Here is a tiny trained network, its code and every weight. The questions are about switching its units off for an input and a class, where a switched-off unit gives its printed mean instead of its output.

import numpy as np


def w(rows, s, z=0):
    codes = np.array(rows[::2]) - 128.0
    scale = np.full(codes.shape[1], s)
    scale[-1] = z or s
    return codes * scale


def f(y):
    return y / 2 * (1 + np.tanh(0.7978845608 * (y + 0.044715 * y**3)))


def log_softmax(a):
    a = a - a.max(-1, keepdims=True)
    return a - np.log(np.exp(a).sum(-1, keepdims=True))


def net(x, mask):
    res = np.array(x, float).reshape(1, 8) / 4 @ E
    y = f(res @ A[0][:, :-1].T + A[0][:, -1])
    res = res + np.where(mask, y, B[0][:, -1]) @ B[0][:, :-1]
    return log_softmax(res[-1] @ U[:, :-1].T + U[:, -1])


A, B = {}, {}
E = w([
[60,76,33,197,166],'x0',
[127,128,136,132,129],'x1',
[130,136,118,125,123],'x2',
[37,244,134,71,196],'x3',
[124,125,126,128,130],'x4',
[127,127,128,130,132],'x5',
[253,158,101,138,208],'x6',
[146,247,127,214,87],'x7',
],0.0072)
A[0] = w([
[33,115,195,164,85,1],'n0',
[58,173,137,115,205,41],'n1',
[107,219,82,2,155,37],'n2',
[78,189,103,93,185,5],'n3',
[193,61,93,139,4,102],'n4',
[123,200,130,215,103,41],'n5',
[214,153,103,140,246,22],'n6',
[96,148,115,96,179,204],'n7',
[44,79,8,248,224,30],'n8',
[73,128,114,84,11,91],'n9',
[174,148,138,174,224,77],'n10',
[151,6,53,8,151,122],'n11',
[24,117,159,123,32,138],'n12',
[191,60,105,180,87,8],'n13',
[121,175,162,187,119,46],'n14',
[163,204,92,234,28,95],'n15',
],0.0084,0.0066)
B[0] = w([
[186,44,111,95,67,145],'n0',
[95,57,157,185,28,162],'n1',
[100,88,176,190,109,190],'n2',
[91,27,188,132,28,149],'n3',
[50,191,174,165,62,234],'n4',
[85,58,125,53,133,166],'n5',
[180,1,72,150,60,175],'n6',
[112,176,105,141,68,210],'n7',
[196,153,244,119,194,226],'n8',
[219,80,116,150,173,177],'n9',
[154,76,72,119,118,158],'n10',
[81,154,110,74,144,253],'n11',
[224,110,57,140,158,231],'n12',
[72,89,159,149,35,169],'n13',
[120,62,147,53,101,136],'n14',
[57,99,114,29,191,232],'n15',
],0.0097,0.0059)
U = w([
[66,100,178,182,64,44],'0',
[194,71,78,138,121,48],'1',
[115,154,134,129,136,245],'2',
[67,101,137,36,153,31],'3',
[187,156,249,111,152,100],'4',
[114,156,114,144,137,227],'5',
[115,163,117,147,130,206],'6',
],0.014,0.011)

Each question gives the input, the list of numbers given to net, and the class t.
The units are the neurons (one row each of A and B). Each row of codes is followed by its name. A weight is (code - 128) times the scale printed after its matrix; where a second scale follows, it is the last column's (A, B and U).
mask holds one flag per neuron, in row order. A switched-off neuron (its flag False) gives its mean, the last column of its row in B, instead of its output. The means were averaged over made-up inputs and are rounded, as every weight is.
A unit's drop is (log p(t) with every unit on - log p(t) with that unit switched off) / (log p(t) with every unit on - log p(t) with every unit switched off).
The circuit of an input: a set's keep is (log p(t) with only the set's units on - log p(t) with every unit switched off) / (log p(t) with every unit on - log p(t) with every unit switched off). Starting from the 12 units with the biggest drops (on a tie, the unit counted first), units are removed one at a time, each time the one whose removal leaves the highest keep (on an exact tie, the one counted first), for as long as the keep stays at least 0.8.
units of the circuit, in order: the units of the circuit, biggest drop first
unit that matters most: the unit with the biggest drop
top k neurons: the k neurons with the biggest drops, biggest first
drop of u: that unit's drop, to one decimal
input [7,2,5,3,-4,-2,-8,3], class 1: units of the circuit, in order : n12, n0
input [-7,0,-4,0,-7,1,4,-8], class 3: units of the circuit, in order : n11
input [2,-6,8,5,6,-3,1,7], class 3: units of the circuit, in order : n15, n5
input [0,7,6,-4,-4,-3,-3,7], class 3: top 2 neurons : n15, n5
input [-3,5,-1,-6,2,4,8,7], class 1: top 3 neurons : n6, n10, n11
input [-4,0,4,-7,3,-6,7,-1], class 0: units of the circuit, in order : n4, n13
input [-7,8,7,8,-2,-6,-1,-2], class 0: units of the circuit, in order : n2, n1
input [-7,-7,-4,-6,-8,-3,6,3], class 2: units of the circuit, in order : n8, n4
input [2,-3,8,-8,-2,8,7,0], class 0: top 3 neurons : n4, n13, n12
input [-7,-2,7,7,-5,-1,-8,-6], class 1: top 2 neurons : n12, n9
input [1,1,0,4,2,8,8,8], class 1: top 2 neurons : n6, n10
input [5,-7,-7,-5,-8,-7,5,-5], class 2: top 2 neurons : n11, n15
input [-6,-7,-1,2,-6,-5,5,-3], class 6: top 2 neurons : n8, n9
input [7,-6,6,0,-2,-6,-8,-5], class 1: units of the circuit, in order : n12
input [-5,0,2,8,6,-4,-5,-2], class 0: top 2 neurons : n2, n1
input [1,-5,-5,-6,-4,-3,0,1], class 0: top 3 neurons : n4, n13, n12
input [-4,-7,-5,1,-3,4,-4,-3], class 6: top 2 neurons : n8, n15
input [4,8,4,6,3,-6,-2,-6], class 6: top 2 neurons : n15, n7
input [-5,-3,0,-6,0,-5,-7,5], class 1: top 2 neurons : n12, n9
input [-4,-4,-6,5,0,2,3,0], class 0: unit that matters most : n2
input [-4,-1,0,5,6,-5,-3,-6], class 2: drop of n15 : 0.4
input [-2,7,-2,6,-1,-2,-3,-4], class 6: drop of n12 : 0.3
input [-6,3,-6,5,4,-6,-6,6], class 1: drop of n9 : 0.2
